[[-51 -15]
 [ 41  36]
 [ 42  21]
 [-17 -35]
 [-26  46]
 [ 46   6]
 [ 52 -20]
 [ 26   1]
 [-46 -15]
 [ 12  33]]
->
[[ 33  12]
 [-15 -46]
 [  1  26]
 [-20  52]
 [  6  46]
 [ 46 -26]
 [-35 -17]
 [ 21  42]
 [ 36  41]
 [-15 -51]]

[[ 49 -48]
 [ 56  25]
 [ -6 -60]
 [  1   7]
 [ 16 -28]
 [-55  30]
 [ 38 -41]
 [-58  38]
 [-49 -52]
 [-55  58]
 [ 62  21]
 [-41 -58]]
->
[[-58 -41]
 [ 21  62]
 [ 58 -55]
 [-52 -49]
 [ 38 -58]
 [-41  38]
 [ 30 -55]
 [-28  16]
 [  7   1]
 [-60  -6]
 [ 25  56]
 [-48  49]]

[[ 42  -1 -30 -35 -22  22 -28  19]
 [ 34  -2 -43   4  -4 -39  21  22]
 [ 49 -45  17  28 -14  10 -19 -28]
 [-31   2 -41  48  43 -23 -12  -7]
 [-35 -21 -10  45   8 -18  10  28]
 [ 29  48 -30  22 -32  47 -14  -9]
 [ 26   3   8 -38  28 -51 -21  -2]
 [-30  43 -24 -12 -32 -31  -2  13]
 [-11 -43  27 -28   6  24 -24  27]
 [ 40 -37 -49  -5  29  17  26  31]
 [ 34  44  12 -18 -24 -10 -20 -24]
 [ 32 -46  29  34 -11   0 -43  16]]
->
[[ 16 -43   0 -11  34  29 -46  32]
 [-24 -20 -10 -24 -18  12  44  34]
 [ 31  26  17  29  -5 -49 -37  40]
 [ 27 -24  24   6 -28  27 -43 -11]
 [ 13  -2 -31 -32 -12 -24  43 -30]
 [ -2 -21 -51  28 -38   8   3  26]
 [ -9 -14  47 -32  22 -30  48  29]
 [ 28  10 -18   8  45 -10 -21 -35]
 [ -7 -12 -23  43  48 -41   2 -31]
 [-28 -19  10 -14  28  17 -45  49]
 [ 22  21 -39  -4   4 -43  -2  34]
 [ 19 -28  22 -22 -35 -30  -1  42]]

[[ 44   9 -22   0 -32 -47  -7 -19  -1 -42]
 [-26  22  16 -36  27  29  54  11  -3  26]
 [-33   3   6   9  69 -16 -36   8  -2 -17]]
->
[[-17  -2   8 -36 -16  69   9   6   3 -33]
 [ 26  -3  11  54  29  27 -36  16  22 -26]
 [-42  -1 -19  -7 -47 -32   0 -22   9  44]]

[[ -1 -47 -24  -6   6   2 -16  37  60  25 -44 -35   9  14]
 [ -3   8   5 -11  13  11  -4   5  -2   1   5   5  12   1]]
->
[[  1  12   5   5   1  -2   5  -4  11  13 -11   5   8  -3]
 [ 14   9 -35 -44  25  60  37 -16   2   6  -6 -24 -47  -1]]

[[ -7  -7 -26 -51 -18  21 -15]
 [ 32  10 -38  24  -2  34 -14]]
->
[[-14  34  -2  24 -38  10  32]
 [-15  21 -18 -51 -26  -7  -7]]
---
[[ -4 -11  -7  -8  68]
 [ 18  -1  -7  10  17]
 [ -3   0  -1  -1   2]]
->
[[ -4 -11]
 [ 18  -1]
 [ -3   0]]

[[ 52 -27  -1]
 [ -5  -2  11]
 [ -4  42   6]
 [  6  23   6]
 [-15   4  -4]]
->
[[ 52 -27]
 [ -5  -2]
 [ -4  42]]

[[ 35  13 -49]
 [ -1  -9   9]
 [ 18  40 -32]
 [ -7 -18  32]]
->
[[35 13]
 [-1 -9]
 [18 40]]

[[ 25 -23   5]
 [ 55 -43  15]
 [-32  43  34]]
->
[[ 25 -23]
 [ 55 -43]
 [-32  43]]

[[  9 -62]
 [-28  23]
 [ -7  24]
 [ -2  -7]
 [ -1  12]]
->
[[  9 -62]
 [-28  23]
 [ -7  24]]

[[ 31  33 -18  -3 -13]
 [ 19  70 -24  -7  67]
 [-36 -44  29  -1  17]
 [-10 -15  -3  30  26]
 [-16   5  -5  -1  53]]
->
[[ 31  33]
 [ 19  70]
 [-36 -44]]

[[ -9  -2   7  14   6]
 [ 34  38 -16 -14 -11]
 [-47 -19 -29  -9  10]
 [ -5  46  63 -39 -35]]
->
[[ -9  -2]
 [ 34  38]
 [-47 -19]]

[[-39 -34  -7  10  31]
 [ 55  -2  17  10   1]
 [ 12   4   6  -8   5]
 [ 11  -3  24  23  22]]
->
[[-39 -34]
 [ 55  -2]
 [ 12   4]]

[[ 44  57  -1 -20]
 [ 33  41 -11 -12]
 [ 30  50 -12  -9]
 [ 28  48  -9  -6]]
->
[[44 57]
 [33 41]
 [30 50]]
---
[[  3 -54   7 -47  53 -18]
 [-32 -37  16 -34  -9 -67]
 [-45 -23   5  13 -44 -61]
 [  8 -53   2 -33  67   6]
 [-42 -30  13 -13 -29 -68]
 [ -7 -51  12 -53  35 -41]
 [-41 -18  -5  38 -51 -49]]
->
[[ 53 -18   3 -54   7 -47]
 [ -9 -67 -32 -37  16 -34]
 [-44 -61 -45 -23   5  13]
 [ 67   6   8 -53   2 -33]
 [-29 -68 -42 -30  13 -13]
 [ 35 -41  -7 -51  12 -53]
 [-51 -49 -41 -18  -5  38]]

[[-13  -3   9   0  -3 -19   4   2   7 -31   4  -9  10  -4 -19   5]
 [  7  -7  -2 -11   4  -5  -8   4   4   9  -8   0  -6  -2  -6  -2]
 [-10  -7   8  -2  -5 -11   4  -1  17   4   0  -8   8  -8   1  -2]
 [  3  -7  11   7 -14 -16   3   1   7  -6   3  -6  10 -12  18 -11]
 [ 11   8  -2   3 -15 -34  14  32 -55  15   9  -4 -10  -4  43 -22]]
->
[[-19   5 -13  -3   9   0  -3 -19   4   2   7 -31   4  -9  10  -4]
 [ -6  -2   7  -7  -2 -11   4  -5  -8   4   4   9  -8   0  -6  -2]
 [  1  -2 -10  -7   8  -2  -5 -11   4  -1  17   4   0  -8   8  -8]
 [ 18 -11   3  -7  11   7 -14 -16   3   1   7  -6   3  -6  10 -12]
 [ 43 -22  11   8  -2   3 -15 -34  14  32 -55  15   9  -4 -10  -4]]

[[  0 -26   1]
 [-11  -1  21]
 [ -8   1 -31]
 [ 14   1   4]
 [-26 -29 -15]
 [ -1  59  -3]
 [ 16   7  -7]
 [-25   7 -16]
 [-19 -14 -11]
 [ -4   2 -23]]
->
[[-26   1   0]
 [ -1  21 -11]
 [  1 -31  -8]
 [  1   4  14]
 [-29 -15 -26]
 [ 59  -3  -1]
 [  7  -7  16]
 [  7 -16 -25]
 [-14 -11 -19]
 [  2 -23  -4]]

[[  6   6  -2  -3  11]
 [  1   0 -11   5  19]
 [ 12  -8   6   7   1]
 [-12 -11  14  12   4]
 [-11   1   8   0  -4]
 [  6   5   9   7  17]
 [ 57  -6 -34  -7 -18]
 [  8  -3  14  -1   1]
 [ -2   1   6  -2  12]
 [ 14  -9  10  -8  15]
 [ -6  13   1   0   3]
 [-19   7  -2  -4  -2]]
->
[[ -3  11   6   6  -2]
 [  5  19   1   0 -11]
 [  7   1  12  -8   6]
 [ 12   4 -12 -11  14]
 [  0  -4 -11   1   8]
 [  7  17   6   5   9]
 [ -7 -18  57  -6 -34]
 [ -1   1   8  -3  14]
 [ -2  12  -2   1   6]
 [ -8  15  14  -9  10]
 [  0   3  -6  13   1]
 [ -4  -2 -19   7  -2]]

[[ 34  27 -40 -49]
 [-47  53 -31  10]]
->
[[-40 -49  34  27]
 [-31  10 -47  53]]

[[-15 -16 -11 -12  29 -14  14]
 [  7  -4  67  -8   4 -15  17]]
->
[[-14  14 -15 -16 -11 -12  29]
 [-15  17   7  -4  67  -8   4]]
